Here is a tiny trained network, its code and every weight. The questions are about switching its units off for an input and a class, where a switched-off unit gives its printed mean instead of its output.

import numpy as np


def w(rows, s, z=0):
    codes = np.array(rows[::2]) - 128.0
    scale = np.full(codes.shape[1], s)
    scale[-1] = z or s
    return codes * scale


def norm(h):
    return h / np.sqrt((h * h).mean(-1, keepdims=True) + 1e-5)


def f(y):
    return np.maximum(y, 0)


def log_softmax(a):
    a = a - a.max(-1, keepdims=True)
    return a - np.log(np.exp(a).sum(-1, keepdims=True))


def net(x, mask):
    res = np.array(x, float).reshape(1, 5) / 4 @ E
    u = 0
    for l in range(4):
        y = f(norm(res) @ A[l][:, :-1].T + A[l][:, -1])
        res = res + np.where(mask[u : u + 5], y, B[l][:, -1]) @ B[l][:, :-1]
        u += 5
    return log_softmax(norm(res)[-1] @ U[:, :-1].T + U[:, -1])


A, B = {}, {}
E = w([
[79,53,172],'x0',
[127,129,128],'x1',
[190,135,239],'x2',
[127,128,127],'x3',
[62,254,143],'x4',
],0.0042)
A[0] = w([
[246,160,62,131],'L0N0',
[36,59,169,6],'L0N1',
[8,27,254,2],'L0N2',
[92,186,230,193],'L0N3',
[16,45,115,100],'L0N4',
],0.0056,0.00066)
B[0] = w([
[173,162,124,227],'L0N0',
[232,119,132,196],'L0N1',
[198,255,81,252],'L0N2',
[55,117,153,250],'L0N3',
[118,194,72,226],'L0N4',
],0.0075,0.0027)
A[1] = w([
[99,110,34,138],'L1N0',
[161,1,146,250],'L1N1',
[253,24,71,80],'L1N2',
[244,212,196,2],'L1N3',
[225,50,80,92],'L1N4',
],0.0076,0.00086)
B[1] = w([
[188,49,157,185],'L1N0',
[1,167,185,160],'L1N1',
[82,238,139,208],'L1N2',
[187,133,184,253],'L1N3',
[68,146,145,191],'L1N4',
],0.0068,0.006)
A[2] = w([
[168,66,254,254],'L2N0',
[146,186,163,220],'L2N1',
[175,100,189,26],'L2N2',
[113,102,47,24],'L2N3',
[43,182,250,210],'L2N4',
],0.0083,0.002)
B[2] = w([
[144,2,112,199],'L2N0',
[119,99,110,227],'L2N1',
[138,85,177,151],'L2N2',
[117,65,92,151],'L2N3',
[79,157,76,254],'L2N4',
],0.0089,0.0073)
A[3] = w([
[254,187,107,150],'L3N0',
[193,140,113,98],'L3N1',
[117,69,141,229],'L3N2',
[88,32,31,182],'L3N3',
[61,119,219,249],'L3N4',
],0.0086,0.0017)
B[3] = w([
[174,188,141,231],'L3N0',
[76,193,179,173],'L3N1',
[238,106,79,185],'L3N2',
[226,10,160,252],'L3N3',
[88,2,175,219],'L3N4',
],0.0077,0.0044)
U = w([
[206,18,97,255],'0',
[19,138,48,81],'1',
[255,202,109,35],'2',
],0.0089,0.0029)

Each question gives the input, the list of numbers given to net, and the class t.
The units are the neurons (one row each of A and B). Each row of codes is followed by its name. A weight is (code - 128) times the scale printed after its matrix; where a second scale follows, it is the last column's (A, B and U).
mask holds one flag per neuron, layer by layer. A switched-off neuron (its flag False) gives its mean, the last column of its row in B, instead of its output. The means were averaged over made-up inputs and are rounded, as every weight is.
A unit's drop is (log p(t) with every unit on - log p(t) with that unit switched off) / (log p(t) with every unit on - log p(t) with every unit switched off).
The circuit of an input: a set's keep is (log p(t) with only the set's units on - log p(t) with every unit switched off) / (log p(t) with every unit on - log p(t) with every unit switched off). Starting from the 12 units with the biggest drops (on a tie, the unit counted first), units are removed one at a time, each time the one whose removal leaves the highest keep (on an exact tie, the one counted first), for as long as the keep stays at least 0.8.
units of the circuit, in order: the units of the circuit, biggest drop first
unit that matters most: the unit with the biggest drop
k most important neurons: the k neurons with the biggest drops, biggest first
k most important neurons of layer l: the k neurons of layer l with the biggest drops, biggest first
drop of u: that unit's drop, to one decimal
input [-3,-8,8,-2,6], class 0: unit that matters most	L1N2
input [5,3,0,2,-6], class 1: units of the circuit, in order	(L1N2; L1N1)
input [8,0,-5,-8,0], class 2: units of the circuit, in order	(L0N2; L0N1; L2N0)
input [2,2,-8,6,8], class 0: units of the circuit, in order	(L1N2; L3N3)
input [1,5,-5,-2,-8], class 1: 2 most important neurons	(L1N2; L1N1)
input [2,1,-5,-2,5], class 0: units of the circuit, in order	(L1N2; L3N3)
input [0,6,7,-7,8], class 1: units of the circuit, in order	(L0N3; L2N4)
input [-5,4,4,-3,6], class 1: units of the circuit, in order	(L0N3; L0N2; L2N4)
input [-1,-4,7,-3,6], class 0: 3 most important neurons	(L1N2; L2N0; L0N2)
input [7,-3,-7,1,6], class 0: 3 most important neurons of layer 1	(L1N2; L1N3; L1N0)
input [0,-5,-7,-7,6], class 0: 2 most important neurons	(L1N2; L3N3)
input [7,3,-7,-5,6], class 0: 2 most important neurons	(L1N2; L1N3)
input [-3,-2,6,-6,-7], class 1: 2 most important neurons	(L1N1; L1N2)
input [4,3,6,-3,7], class 1: units of the circuit, in order	(L2N4)
input [7,-2,5,8,-8], class 1: 3 most important neurons	(L1N2; L1N1; L2N4)
input [-2,-8,0,-5,3], class 1: 2 most important neurons	(L2N0; L1N3)
input [-4,-2,-3,-3,-1], class 2: 2 most important neurons	(L0N0; L2N0)
input [-1,-6,-6,-4,4], class 0: drop of L3N3	0.1
input [5,-5,1,4,-3], class 2: drop of L0N2	0.9
input [-1,-3,-1,-7,-7], class 1: unit that matters most	L1N2
input [5,8,1,5,-3], class 2: drop of L0N2	0.9
